Each row of numbers belongs to one of the objects below and depends on some of the facts about them. Some rows are named. Which object is each other row?

There are 3 kinds of fact about the objects: lader, zuklik, festun.
lader: points at; zuklik: uses; festun: belongs to class
k111 lader k424; k111 lader k279; k111 lader k998; k143 lader k342; k143 lader k630; k143 lader k110
k162 lader k770; k162 lader k740; k162 lader k741; k162 lader k64; k168 lader k163; k168 lader k71
k188 lader k273; k188 lader k301; k188 lader k769; k188 lader k740; k188 lader k979; k193 lader k149
k23 lader k388; k242 lader k495; k255 lader k925; k255 lader k726; k263 lader k495; k263 lader k140
k263 lader k336; k272 lader k773; k304 lader k319; k304 lader k578; k304 lader k103; k352 lader k280
k352 lader k59; k352 lader k237; k352 lader k45; k352 lader k213; k352 lader k444; k356 lader k374
k384 lader k398; k384 lader k991; k384 lader k795; k384 lader k206; k384 lader k638; k406 lader k70
k419 lader k128; k419 lader k671; k419 lader k620; k452 lader k991; k452 lader k432; k452 lader k499
k46 lader k570; k46 lader k856; k464 lader k59; k467 lader k626; k467 lader k396; k481 lader k204
k488 lader k424; k488 lader k744; k488 lader k451; k508 lader k638; k508 lader k107; k534 lader k918
k537 lader k836; k537 lader k451; k541 lader k374; k541 lader k131; k541 lader k873; k541 lader k991
k541 lader k620; k541 lader k231; k551 lader k818; k577 lader k176; k577 lader k773; k577 lader k318
k589 lader k388; k591 lader k319; k591 lader k726; k595 lader k301; k595 lader k176; k609 lader k926
k609 lader k737; k618 lader k26; k649 lader k305; k661 lader k119; k669 lader k131; k682 lader k342
k682 lader k185; k682 lader k971; k683 lader k271; k683 lader k546; k707 lader k638; k735 lader k181
k747 lader k140; k747 lader k231; k79 lader k578; k79 lader k798; k824 lader k726; k824 lader k773
k838 lader k925; k838 lader k769; k838 lader k625; k838 lader k934; k838 lader k554; k851 lader k119
k851 lader k606; k862 lader k236; k865 lader k70; k915 lader k119; k915 lader k432; k968 lader k926
k968 lader k874; k97 lader k918; k986 lader k686; k986 lader k631; k986 lader k204; k994 lader k398
k994 lader k410; k110 zuklik k228; k110 zuklik k481; k110 zuklik k204; k111 zuklik k228; k111 zuklik k64
k119 zuklik k769; k119 zuklik k419; k128 zuklik k551; k147 zuklik k188; k163 zuklik k744; k185 zuklik k388
k185 zuklik k405; k191 zuklik k631; k193 zuklik k304; k193 zuklik k391; k193 zuklik k481; k231 zuklik k744
k255 zuklik k631; k255 zuklik k140; k255 zuklik k851; k273 zuklik k301; k273 zuklik k406; k385 zuklik k236
k385 zuklik k405; k385 zuklik k606; k444 zuklik k683; k444 zuklik k735; k45 zuklik k495; k45 zuklik k626
k45 zuklik k979; k452 zuklik k625; k452 zuklik k737; k464 zuklik k623; k534 zuklik k578; k541 zuklik k398
k541 zuklik k188; k554 zuklik k824; k554 zuklik k836; k554 zuklik k871; k570 zuklik k686; k589 zuklik k488
k591 zuklik k488; k591 zuklik k628; k610 zuklik k856; k610 zuklik k272; k610 zuklik k181; k630 zuklik k405
k630 zuklik k107; k661 zuklik k649; k707 zuklik k426; k707 zuklik k978; k707 zuklik k631; k707 zuklik k52
k71 zuklik k419; k726 zuklik k419; k726 zuklik k880; k740 zuklik k52; k747 zuklik k873; k747 zuklik k606
k752 zuklik k349; k752 zuklik k100; k838 zuklik k998; k862 zuklik k352; k862 zuklik k623; k874 zuklik k770
k915 zuklik k769; k918 zuklik k626; k925 zuklik k349; k925 zuklik k26; k925 zuklik k374; k925 zuklik k282
k926 zuklik k271; k926 zuklik k206; k934 zuklik k342; k934 zuklik k52; k934 zuklik k649; k968 zuklik k626
k968 zuklik k213; k971 zuklik k623; k986 zuklik k628; k986 zuklik k79; k994 zuklik k406; k100 festun b
k102 festun b; k103 festun b; k107 festun a; k110 festun c; k111 festun b; k119 festun b
k128 festun a; k131 festun a; k140 festun b; k143 festun c; k147 festun c; k149 festun a
k162 festun b; k163 festun a; k168 festun b; k176 festun a; k181 festun a; k185 festun b
k188 festun e; k191 festun d; k193 festun a; k204 festun d; k206 festun a; k213 festun c
k228 festun a; k23 festun a; k231 festun a; k236 festun a; k237 festun d; k242 festun b
k255 festun e; k26 festun e; k263 festun a; k269 festun d; k271 festun c; k272 festun c
k273 festun c; k279 festun b; k280 festun d; k282 festun f; k301 festun e; k304 festun c
k305 festun a; k318 festun a; k319 festun a; k336 festun b; k342 festun d; k349 festun b
k352 festun d; k356 festun a; k374 festun e; k384 festun f; k385 festun c; k388 festun a
k391 festun d; k396 festun a; k398 festun c; k405 festun c; k406 festun a; k410 festun c
k419 festun b; k424 festun c; k426 festun e; k432 festun f; k444 festun b; k45 festun b
k451 festun b; k452 festun b; k46 festun a; k464 festun c; k467 festun a; k481 festun b
k488 festun e; k495 festun a; k499 festun b; k508 festun a; k52 festun c; k534 festun d
k537 festun f; k539 festun f; k541 festun c; k546 festun d; k551 festun d; k554 festun a
k570 festun d; k577 festun a; k578 festun b; k589 festun e; k59 festun b; k591 festun e
k595 festun d; k606 festun e; k609 festun a; k610 festun e; k618 festun c; k620 festun b
k623 festun b; k625 festun c; k626 festun b; k628 festun d; k630 festun c; k631 festun c
k638 festun e; k64 festun b; k649 festun c; k661 festun f; k669 festun d; k671 festun e
k678 festun a; k682 festun d; k683 festun d; k686 festun e; k70 festun c; k707 festun a
k71 festun a; k726 festun c; k735 festun e; k737 festun f; k738 festun e; k740 festun b
k741 festun a; k744 festun a; k747 festun d; k752 festun d; k754 festun f; k764 festun b
k769 festun a; k770 festun b; k773 festun a; k79 festun a; k795 festun b; k798 festun f
k818 festun c; k824 festun a; k836 festun b; k838 festun c; k851 festun b; k856 festun a
k862 festun a; k865 festun a; k871 festun f; k873 festun b; k874 festun b; k880 festun e
k894 festun b; k915 festun d; k918 festun d; k925 festun e; k926 festun d; k934 festun d
k968 festun d; k97 festun c; k971 festun f; k978 festun a; k979 festun d; k986 festun b
k991 festun a; k994 festun c; k998 festun a

Some rows with their names:
[  3   5  -1  -6  -6   4  -9  -2   8  14  -5  -6   5  -2   2 -13   5   1
   0  -5   4  -9   3   3  -5   7   6   4   0   0  -4   5  -1   1   4  -4
  -3  -1   3   2   5   5  -5   6 -12   9] : k880
[ -6  -2   2  -3  12  -3 -13   1   5  13  -4  -3 -11  -2   1 -22  -7   0
   2 -22  -3  20   2   6  -1   7  -7  -1  -1   1  -2   3  -4 -11  -8  11
 -11  -7  -7   4   3  -7 -19  -6   0   7] : k874
[  6 -23   6  -4  -5  10  -6  16  -8   7  -3 -13   6   1 -20  28   6  -2
  -7  19   1 -20   2  -7   0  -4  -8   2   6 -13   2 -13  16  -5  -1  -9
   7   0  11   6  -8  -2   8   9   7 -11] : k649
[ -9 -12  -6  -3   7 -16  -2  10  -6 -24  -4 -16  -1   4   3  -4 -10  -4
  -5  14  -2  13   4  -1   3  13   0   4   6  10   9  -4  -2  -4  -7   9
   1  32 -16  -3  -2 -11 -17 -11  11   0] : k918
[-12  17  -9   5  57 -12 -42   9   7   9 -23   1  -6   1   1 -57 -14   7
 -26 -12  -4   6   2  10  -2  -8  -3  29   8  11  10 -11  -2   2  47 -19
 -13   9 -22  -5   6   0 -25 -14   1  19] : k45
[-7 -9  0 -4  7 -5  5  9 -4 -7 -1  1  4 -1 -4  8 -7 -4  3  6 -3  5 -1 -3
  8 -1  0 10  3  1  5 -6  6  0 -6  8  3  5 -3  5 -2 -5 10 -6 10  0] : k269
[ -3 -16   1   1 -38  -1  11   3   4  -9  -3 -21  -2  -5  20   5   6  -5
  -7  -3   6  -3   4   2   6   6  -3  -2   3   4  -4   9   5 -17 -24  36
   2  18  18  10   8  -7 -21  12 -12   8] : k744
[ -2  24  -4  -2 -17   4  -4   1   3 -14  -6 -11   9  -2   7  -8   2  -2
   1 -14   1 -13  -1   1   2 -10  -1   6   0  -2   2  -5  10   3  18   8
   6  -9  22  -7   4  16  11   9  -4 -23] : k46
[-10   3  -3 -14  -1   0  -9  16  -3 -21  -9 -13  16  -1 -11  -2  -4  -9
  18   0  -3  -2  -2  -2   8 -11  -3  14  -1  -7   2 -13  21   3   3  14
   5 -10  12   7   4   3  21   2  12 -23] : k682
[ -4  13  -3 -17  11   0 -20   3   1   4 -10  -2  11  -4  -8 -15  -2  -2
  11 -22  -1  10  -2   5  -4  -3  -3   1  -9  -9  -8 -10  15   7   5  -1
  -4 -25   7   2  -1   6   7   2  -1  -9] : k168
[ 14  22   0 -23  32   1  -8  -1   2  28   9   4  15  -3   3  36  14  -8
   0  16  -1   0   0  -6 -14   5  12 -10  -6  -8 -14   0   4  33  27 -16
   1 -27  30 -19 -16  14  36  11 -12 -13] : k188
[ -2   8   4 -11   5   1  -8  -6   0  23  -8  10  -3  -9   3   1   1   7
  10 -16   1  15   2   3   3  -1   3   8  -3  -9 -13  -5   9  -6 -16   9
  -7 -24   7  15  -2   0   9  -6 -11  31] : k349
[  2  17  -5  20 -35   2  15 -23  -1 -37   1  12  -1   0   8   9   4  13
  -7   4   6 -10   0   5   0  -6  -2  -5  -9   0   0   6 -12   0 -24 -14
  10  20  -7   1   0   7  -2  -1  -2  19] : k206
[ -1  35  -6   2 -25   4  -3  -7  -2 -32  -5  -3  13  -2   1   1   3   5
   8 -12   5 -16  -3   1  -1 -16  -3   4  -7 -10   0  -4   3   7   8  -5
  12 -10  16  -7   2  19  20   7   0 -20] : k263
[  2  16   4  22 -35   7  12 -10  -6 -31  -3  -1   0   2 -11   2  -2  10
   6 -24  -3  -5  -4  -1  -1  -6 -22 -17  -2  -9   1 -22  -9  -5   9 -18
  10   1   2 -21  -9  13 -10   7  -1 -44] : k707
[ -1  17  -4   1 -21   0   0  -1  -1 -15  -4  -4   4  -1   8  -3   4  -2
  -2  -9   1 -13  -1   1   4  -7  -3   6  -1   0   0  -1   4   7  12   9
   5  -5  20  -5   4  14   3   8  -7 -20] : k23
[  1  -7  -2  -6   2   6   0   5  -3  -8  -2 -16  11  -1 -14  -6   2  -5
   6  19   2 -22   2  -9  -1  -1   3   9   3  -4   8  -2   8   1  11  -4
   4  -6   7   5   4   2  10   2  10 -12] : k618
[  7  -4   2 -17  17   5   1  34  -9  -4   7  -4  15   7  -2   3  11 -11
   3  25  -2 -21  -4  -4  -2  -7   9  -7   1 -12  -1   6   9  19  16 -10
   2 -18  22   1   2   7  40   9  11 -24] : k304
[  3  -9   0   2 -10   6  -6  -1   9  23   0 -12  -2  -4   3 -11   7   2
  -5  -7   5 -10   4   2  -3   8   0  -1   2   2  -2   8  -4  -4   2   2
  -5   1  -2   5   4  -3 -18   7 -11  17] : k686

Which object is each row?
No name comes twice in this set of rows, the named rows included.
[ 14   1   8   3  23   0  31 -18  -2  53  20   8 -17  -2  15  13   1  -1
   4   2  -3  12   5  -8  -6  23  11 -17  13  10  -1   8 -38   2  11  -2
 -11 -17   2 -20  -6   2   0  -7 -24   7] => k925
[ -4 -20  -1 -16  44 -20   6   5 -16  -2   9   3   0   2  10  54  -2 -12
 -18  38  -7  30   2  -5  -3  13   9  -4   1   8   0   1  -1  24  -1  -1
   2  29  -3 -11 -20 -10  17  -8   3  12] => k979
[ 12   6   6  -5  23   4   0  -1  -1  37   8   0   1  -1  -6  27   6  -8
   0 -11  -6   6  -1  -5 -14  14  -9 -18   3  -7  -6 -12 -10  22  33 -18
  -2 -18  16 -31 -17   8   4  11 -12 -50] => k255
[  1  29  -7 -15  -1   4 -22 -10  -3 -27 -13   7  18  -3 -14   3   0  10
  15 -15   3   6  -1   4  -8 -10  -1   2 -21 -16 -11 -11  15  10 -21 -18
   2 -16   0  10  -8  12  21  -3   1  14] => k419
[ -4  17   1   9 -10   0  13  23  -3 -21  -2   2   5   9  13 -55   2  -5
   3 -20  -3 -16  -6   4   4 -12  -1  -8   3  -5   3   5  -5   1  23   5
   1 -12  14  -8  18  14   7   8  -1 -36] => k193
[  5  35  -5   3 -15  14  -1 -15 -13 -59  -2  -5  23   4 -29 -10  -4   9
  28   5   2 -29  -2  -9  -8 -15   4  -5 -16 -14   8 -12  -1   8   2 -36
  14 -16  -3  -8  -2  15  30  -5  16 -32] => k541
[ -3   2  -2   1   3  -2 -10  -4   0  -2   1   6  -6  -1  -2 -15  -7   8
   2 -13   0  14   0   6  -2   0  -4  -8  -8  -3  -7   1  -4 -13 -22  -7
  -5   2 -18   7  -2  -5 -18  -8   0  16] => k336
[  5   2   7  -1 -17   7   3 -12  11  31   0   0  -8  -8   6  -3   6   7
   5  -7   5  -6   7   0   1   7   8   6   7   0  -4   5  -9 -12  -7   6
  -7 -10   5  12   7   1  -5  -1 -19  35] => k26
[  9 -16   4  -6  25  -3  14   4 -11  25  20   2  -5   4  10  49   5  -8
 -12  38  -3  -2   3 -11  -3  14  12  -7   7   9   0   6 -12   8   3  -5
   0  10   3  -5 -10 -10  18  -3  -2  16] => k625
[ -4   5   1   7   4  -2   0 -12   4  -6   0   6  -9   2   6 -24 -11  10
   7 -17  -1  22   2   4  -3  10  -2  -8  -4   4  -2  -1 -18 -13 -19  -1
  -9   5 -27  -2   2  -4 -24 -14  -1  18] => k119
[ -8  -2   1  -9   7  -5  -2  12  -7 -16  -5  -8   6   0 -12  -1  -8  -6
  11   2  -4   1  -1  -4   7  -6   0   9   0  -3   5 -11   8   2   4   6
   2  -5   3   1   0  -1  17  -3   9 -18] => k534
[  4 -14   7 -10   0   4  -3  -9   0  32  -4   2  -4  -1  -7   5   1   5
  19   2   2   9   5   0  -3  -4  12  12   6  -3  -3  -3   8  -5  -4   1
  -5 -17   4  19  -1   0  15  -6  -4  23] => k282

Now the same objects, written a new way:
Some objects and their rows:
[  5   0  25  22  -3  12 -16  20  12  -1   9  20 -23] : k669
[ -4  10   8   6   2  15  -1  12  13 -45  10  14  11] : k143
[-5  2 14 -3 11 13 -3  9 -1  2  2 10 10] : k188
[  3  -5  30   8 -17   8 -14  21   2   0  14   3  -5] : k671
[  0   1   7   6  -5  14  -5  13   9 -31  11   5  18] : k865
[  3   4  26  17   6  11  -9  33  11  -3   1  21 -37] : k384
[ -1  -6  11   3 -14  10 -16  -1  -6   9  17  -1  24] : k770
[  6   5  13   2 -13  10 -11   9   8 -42  20   1  23] : k396
[ 12   5  12  -4 -11  10 -16   0   4 -17  19   0  25] : k741
[  8  15  16   5  -8   5 -18   8  12 -71  24  19  19] : k237
[  4   3   7   4  -9  11 -10  10   6 -37  14   2  16] : k678
[-10  -6   8   5 -17   9  -9  10  -3 -26  21   3  40] : k444
[ -8   2  19   3  -4  11  -1  18   2 -36  10   9  10] : k735
[  7  16  17   7 -10   5 -19   8  12 -70  25  19  19] : k280
[ 13   1  23  10 -15   8 -22  15   8 -20  17   7  -4] : k410
[  0   1   4  11   2  12  -6  12  10 -30   9   5  16] : k79
[  1  19   5  -1   1   6  -5  14   4 -37  10  21   2] : k551
[ 22  16  17   5  -1   7 -37   3   9 -15  20  21   9] : k934
[  1  -6  31   5 -15   6 -22  11   0 -36  21   8   0] : k606

Name these rows:
No name comes twice in this set of rows, the named rows included.
[  0   6  11  -3   8  13 -17  14   1  13   5  15  14] => k255
[  8  12  12   1  10  10 -15   2   8  -8  11  24   6] => k595
[-13   0  12   4   1  11   7  21   2 -51   8  10  16] => k488
[-16 -18   7  15  -9  21  -8  16   6  65   0  16 -19] => k452
[ -5   5  14 -11   6  13  -5  14   1  11   6  15  12] => k591
[  5  12   4  -6  12  17 -14   4  10   6   5  16  15] => k838
[  1   4  18  14   2  10 -12  24  11   1   8  24 -20] => k915
[  8   0  19   5 -18  10 -20  14   5  -3  14   1  -4] => k128
[ -2 -24  26  19 -21  11 -27  10  -6  26  15   2 -13] => k873
[  3   0  19   8  -2  19 -10  17  16   2   5  14 -13] => k994
[-11  -7   5  -6 -18  11  -6   9  -1 -17  19   6  31] => k45
[  0  15   2   1  -3  11  -7  14  13 -48  13  17  20] => k464
[-14 -16  10   9  -7  14  -2  19  -3  18   7   6   9] => k242
[ 10  14  12  14  -3   4 -23  20   6 -34  17  23  -4] => k191
[-13 -11   0   3   3  17  -2   4  -3  33   2  10  16] => k162

